Below is a small trained network, with its code and all its weights. Each question gives an input and a class and asks what happens when units are switched off, that is, made to give their printed mean instead of their output.

import numpy as np


def w(rows, s, z=0):
    codes = np.array(rows[::2]) - 128.0
    scale = np.full(codes.shape[1], s)
    scale[-1] = z or s
    return codes * scale


def norm(h):
    return h / np.sqrt((h * h).mean(-1, keepdims=True) + 1e-5)


def f(y):
    return y / 2 * (1 + np.tanh(0.7978845608 * (y + 0.044715 * y**3)))


def log_softmax(a):
    a = a - a.max(-1, keepdims=True)
    return a - np.log(np.exp(a).sum(-1, keepdims=True))


def net(x, mask):
    res = np.array(x, float).reshape(1, 4) / 4 @ E
    u = 0
    for l in range(2):
        y = f(norm(res) @ A[l][:, :-1].T + A[l][:, -1])
        res = res + np.where(mask[u : u + 7], y, B[l][:, -1]) @ B[l][:, :-1]
        u += 7
    return log_softmax(norm(res)[-1] @ U[:, :-1].T + U[:, -1])


A, B = {}, {}
E = w([
[117,135,132,131,149,78,238,144,188,146,114,137],'x0',
[128,127,129,128,126,128,128,128,129,129,128,128],'x1',
[136,160,154,165,89,129,108,97,98,107,25,117],'x2',
[130,113,139,132,103,129,127,249,135,144,96,126],'x3',
],0.015)
A[0] = w([
[125,116,127,122,122,134,117,180,136,139,184,147,71],'L0N0',
[124,129,132,126,134,98,245,144,165,133,116,140,155],'L0N1',
[130,127,129,131,110,132,114,208,118,126,39,133,1],'L0N2',
[126,139,131,132,133,91,244,110,169,134,73,133,64],'L0N3',
[126,143,132,128,128,125,132,92,108,113,20,132,59],'L0N4',
[128,123,127,126,125,131,113,252,122,130,118,130,58],'L0N5',
[126,123,132,128,113,115,170,159,151,140,106,132,68],'L0N6',
],0.031,0.009)
B[0] = w([
[120,109,134,102,166,130,173,85,167,114,182,156,180],'L0N0',
[150,140,112,127,81,108,40,132,147,236,16,105,254],'L0N1',
[101,188,114,100,229,158,153,97,19,105,96,114,208],'L0N2',
[113,115,132,224,142,147,250,118,158,25,224,131,242],'L0N3',
[140,105,97,140,83,106,114,92,191,193,138,156,203],'L0N4',
[143,82,143,144,22,119,133,201,186,123,138,139,219],'L0N5',
[156,96,168,145,165,139,34,110,196,136,170,79,177],'L0N6',
],0.026,0.031)
A[1] = w([
[125,93,158,95,94,121,156,190,140,76,179,151,44],'L1N0',
[129,100,137,92,59,131,137,187,123,109,150,161,1],'L1N1',
[113,135,140,54,199,92,159,80,123,105,191,170,117],'L1N2',
[105,140,121,58,232,182,145,141,61,114,150,153,206],'L1N3',
[145,123,99,205,126,128,84,134,160,184,116,107,237],'L1N4',
[103,197,107,78,171,118,146,149,2,124,53,114,69],'L1N5',
[118,194,164,206,221,147,155,135,72,65,66,38,103],'L1N6',
],0.032,0.0033)
B[1] = w([
[132,142,107,196,106,111,127,71,137,166,92,174,166],'L1N0',
[113,151,129,181,204,157,193,122,100,46,181,63,158],'L1N1',
[140,116,147,106,109,130,104,201,150,127,94,93,167],'L1N2',
[145,92,166,139,72,132,80,191,152,141,139,110,165],'L1N3',
[109,148,131,44,155,137,126,149,30,93,131,153,252],'L1N4',
[149,88,172,148,124,145,102,223,189,103,145,73,159],'L1N5',
[121,151,103,2,133,90,67,60,74,191,95,186,166],'L1N6',
],0.024,0.042)
U = w([
[162,85,170,103,95,141,73,245,160,145,141,88,218],'0',
[130,185,94,68,149,99,92,67,36,169,89,138,185],'1',
[129,121,120,208,122,133,242,114,168,80,202,142,2],'2',
],0.012,0.0017)

Each question gives the input, the list of numbers given to net, and the class t.
The units are the neurons (one row each of A and B). Each row of codes is followed by its name. A weight is (code - 128) times the scale printed after its matrix; where a second scale follows, it is the last column's (A, B and U).
mask holds one flag per neuron, layer by layer. A switched-off neuron (its flag False) gives its mean, the last column of its row in B, instead of its output. The means were averaged over made-up inputs and are rounded, as every weight is.
A unit's drop is (log p(t) with every unit on - log p(t) with that unit switched off) / (log p(t) with every unit on - log p(t) with every unit switched off).
The circuit of an input: a set's keep is (log p(t) with only the set's units on - log p(t) with every unit switched off) / (log p(t) with every unit on - log p(t) with every unit switched off). Starting from the 12 units with the biggest drops (on a tie, the unit counted first), units are removed one at a time, each time the one whose removal leaves the highest keep (on an exact tie, the one counted first), for as long as the keep stays at least 0.8.
units of the circuit, in order: the units of the circuit, biggest drop first
unit that matters most: the unit with the biggest drop
k most important neurons: the k neurons with the biggest drops, biggest first
top k neurons in layer l: the k neurons of layer l with the biggest drops, biggest first
drop when u is switched off: that unit's drop, to one decimal
input [1,2,6,0], class 2: unit that matters most -> L0N4
input [-6,5,-1,4], class 2: top 2 neurons in layer 0 -> [L0N5 L0N1]
input [1,-5,-4,-3], class 1: 2 most important neurons -> [L0N2 L0N3]
input [2,6,4,-1], class 2: top 2 neurons in layer 0 -> [L0N3 L0N4]
input [-4,6,8,0], class 1: 2 most important neurons -> [L0N4 L0N3]
input [-5,0,0,3], class 2: top 2 neurons in layer 0 -> [L0N5 L0N1]
input [1,7,0,-4], class 1: 2 most important neurons -> [L0N5 L0N0]
input [8,0,7,2], class 1: top 3 neurons in layer 0 -> [L0N2 L0N5 L0N1]
input [-8,2,-6,1], class 2: 2 most important neurons -> [L0N2 L0N1]
input [8,-3,8,4], class 1: 3 most important neurons -> [L0N2 L0N1 L1N6]
input [-5,1,3,-3], class 1: top 3 neurons in layer 0 -> [L0N3 L0N2 L0N5]
input [-8,8,1,0], class 1: 2 most important neurons -> [L0N0 L0N2]
input [6,-4,-5,0], class 1: 2 most important neurons -> [L0N1 L0N5]
input [3,-6,6,7], class 1: units of the circuit, in order -> [L0N2]
input [-4,-7,-2,1], class 2: 2 most important neurons -> [L0N1 L0N2]
input [5,-7,6,2], class 1: top 2 neurons in layer 0 -> [L0N2 L0N1]
input [-7,-3,-2,7], class 2: drop when L0N5 is switched off -> 1.1
input [8,-6,8,-7], class 2: drop when L0N3 is switched off -> 1.7
input [2,-4,8,-6], class 2: drop when L0N1 is switched off -> 0.3
input [-6,4,-3,4], class 2: unit that matters most -> L0N5
